Below are the code and all the weights of a small trained network. Each question names an input and a target symbol and asks about switching units off, where a switched-off unit gives its printed mean instead of its output.

import numpy as np


def w(rows, s, z=0):
    codes = np.array(rows[::2]) - 128.0
    scale = np.full(codes.shape[1], s)
    scale[-1] = z or s
    return codes * scale


def norm(h):
    return h / np.sqrt((h * h).mean(-1, keepdims=True) + 1e-5)


def f(y):
    return np.maximum(y, 0)


def softmax(a):
    e = np.exp(a - a.max(-1, keepdims=True))
    return e / e.sum(-1, keepdims=True)


def log_softmax(a):
    a = a - a.max(-1, keepdims=True)
    return a - np.log(np.exp(a).sum(-1, keepdims=True))


def net(x, mask):
    ids = ['ΔΛΣημξφ'.index(c) for c in x.split()]
    T = len(ids)
    res = E[ids] + P[:T]
    r = norm(res)
    for j in range(3):
        rows = slice(2 * j, 2 * j + 2)
        q, k, v = (r @ M[0][rows].T for M in (Q, K, V))
        z = softmax(np.where(np.tri(T) > 0, q @ k.T / 2**0.5, -1e9)) @ v
        o = O[0][rows]
        res = res + np.where(mask[j], z, o[:, -1]) @ o[:, :-1]
    y = f(norm(res) @ A[0][:, :-1].T + A[0][:, -1])
    res = res + np.where(mask[3:19], y, B[0][:, -1]) @ B[0][:, :-1]
    return log_softmax(norm(res)[-1] @ U[:, :-1].T + U[:, -1])


Q, K, V, O, A, B = {}, {}, {}, {}, {}, {}
E = w([
[83,154,13,196,81],'Δ',
[152,12,135,186,149],'Λ',
[140,145,23,145,68],'Σ',
[180,96,187,201,127],'η',
[149,109,163,34,20],'μ',
[199,6,29,202,71],'ξ',
[144,216,140,117,208],'φ',
],0.015)
P = w([
[133,117,79,176,254],'0',
[95,128,98,180,195],'1',
[81,134,114,152,148],'2',
[86,127,138,119,118],'3',
[82,119,147,92,104],'4',
[67,115,157,64,88],'5',
],0.0083)
Q[0] = w([
[92,165,97,98,130],'h1',
[117,109,105,76,125],'h1',
[160,96,130,81,8],'h2',
[131,187,56,103,106],'h2',
[174,161,105,72,121],'h3',
[119,191,185,135,163],'h3',
],0.012)
K[0] = w([
[102,202,100,99,141],'h1',
[51,183,50,159,107],'h1',
[213,83,151,185,35],'h2',
[114,91,130,78,80],'h2',
[40,156,63,127,150],'h3',
[153,254,106,76,236],'h3',
],0.0072)
V[0] = w([
[175,84,170,84,171],'h1',
[163,230,169,108,149],'h1',
[98,113,186,60,86],'h2',
[163,137,163,166,129],'h2',
[74,173,255,189,100],'h3',
[83,214,87,137,69],'h3',
],0.0089)
O[0] = w([
[107,144,135,188,141,123],'h1',
[2,125,165,86,91,44],'h1',
[75,202,115,240,131,2],'h2',
[120,164,151,87,97,164],'h2',
[106,182,121,95,153,81],'h3',
[88,73,192,89,242,49],'h3',
],0.0094,0.005)
A[0] = w([
[118,88,181,97,82,119],'n1',
[179,92,29,78,195,151],'n2',
[117,151,154,232,68,159],'n3',
[211,203,148,117,151,166],'n4',
[150,153,70,129,142,151],'n5',
[147,125,174,72,103,94],'n6',
[104,127,83,67,97,129],'n7',
[147,106,132,131,157,141],'n8',
[91,44,130,148,66,198],'n9',
[52,95,133,125,157,2],'n10',
[158,195,116,133,193,23],'n11',
[163,120,181,207,248,69],'n12',
[131,156,159,79,82,17],'n13',
[137,147,186,92,246,5],'n14',
[86,120,134,107,156,78],'n15',
[119,140,205,151,170,201],'n16',
],0.011,0.0034)
B[0] = w([
[122,156,107,129,129,170],'n1',
[89,188,164,141,127,255],'n2',
[128,120,98,59,158,218],'n3',
[49,109,146,141,131,214],'n4',
[138,117,169,102,161,182],'n5',
[168,157,127,117,147,174],'n6',
[82,146,185,166,158,172],'n7',
[111,114,91,140,105,163],'n8',
[138,84,130,165,141,232],'n9',
[139,129,130,93,105,140],'n10',
[124,87,126,169,141,147],'n11',
[156,167,57,249,137,160],'n12',
[109,182,157,118,125,153],'n13',
[186,101,102,177,77,181],'n14',
[161,122,112,83,95,149],'n15',
[154,69,121,138,112,169],'n16',
],0.011,0.0068)
U = w([
[112,146,133,61,254,109],'Δ',
[137,209,69,79,67,51],'Λ',
[133,19,173,31,140,198],'Σ',
[98,229,112,76,99,253],'η',
[128,151,17,23,166,53],'μ',
[176,111,140,205,93,124],'ξ',
[10,61,124,81,84,16],'φ',
],0.0089,0.0039)

Each question gives the input, a string of symbols that net reads in full, and the target symbol t.
The units are the heads (2 rows each of Q, K, V and O) and the neurons (one row each of A and B). Each row of codes is followed by its name. A weight is (code - 128) times the scale printed after its matrix; where a second scale follows, it is the last column's (O, A, B and U).
mask holds one flag per unit, heads first, then neurons. A switched-off unit (its flag False) gives its mean, the last column of its rows in O or B, instead of its output. The means were averaged over made-up inputs and are rounded, as every weight is.
A unit's drop is (log p(t) with every unit on - log p(t) with that unit switched off) / (log p(t) with every unit on - log p(t) with every unit switched off).
The circuit of an input: a set's keep is (log p(t) with only the set's units on - log p(t) with every unit switched off) / (log p(t) with every unit on - log p(t) with every unit switched off). Starting from the 12 units with the biggest drops (on a tie, the unit counted first), units are removed one at a time, each time the one whose removal leaves the highest keep (on an exact tie, the one counted first), for as long as the keep stays at least 0.8.
units of the circuit, in order: the units of the circuit, biggest drop first
most important unit: the unit with the biggest drop
k most important neurons: the k neurons with the biggest drops, biggest first
which heads matter: for each layer, one digit per head in row order, 1 if its drop is at least 0.15 and else 0, layers parted by /
drop of u: that unit's drop, to one decimal
input μ η φ φ Σ, target φ: units of the circuit, in order : h1; h3
input η φ μ Δ η Λ, target ξ: most important unit : h3
input ξ φ Δ Σ, target Σ: which heads matter : 111
input ξ Δ φ Σ, target φ: units of the circuit, in order : h3; h1; n7
input μ φ φ φ Δ, target φ: which heads matter : 101
input η η Σ, target η: which heads matter : 000
input Δ η η, target Σ: 3 most important neurons : n2; n12; n4
input Σ Δ η ξ φ, target ξ: units of the circuit, in order : n14; n3
input Λ μ μ, target μ: units of the circuit, in order : n3; h2; n2; h1
input Δ φ μ, target φ: units of the circuit, in order : h2; h1; h3
input Σ φ μ ξ μ φ, target Σ: units of the circuit, in order : h1; h3; n16; n14
input Σ ξ μ Δ, target μ: which heads matter : 010
input φ η η φ η, target η: units of the circuit, in order : h3; h2; n9
input φ Δ Σ, target Δ: units of the circuit, in order : h3
input ξ Σ Σ Λ Σ, target ξ: units of the circuit, in order : h3; n7
input Λ Σ φ Δ φ Δ, target φ: which heads matter : 100
input ξ ξ μ, target ξ: units of the circuit, in order : n3; h1
input Λ Λ η η Σ φ, target ξ: which heads matter : 011
input φ η η, target Σ: which heads matter : 111
input Λ η ξ Σ, target ξ: which heads matter : 001
input μ η Λ η ξ η, target η: which heads matter : 011
input Σ φ φ Σ Δ, target Σ: units of the circuit, in order : h3
input φ ξ φ μ η Λ, target ξ: which heads matter : 000
input Σ ξ η Σ η Σ, target η: which heads matter : 100
input ξ ξ ξ Δ, target ξ: 2 most important neurons : n2; n3
input Σ φ φ, target Σ: drop of h1 : 0.9
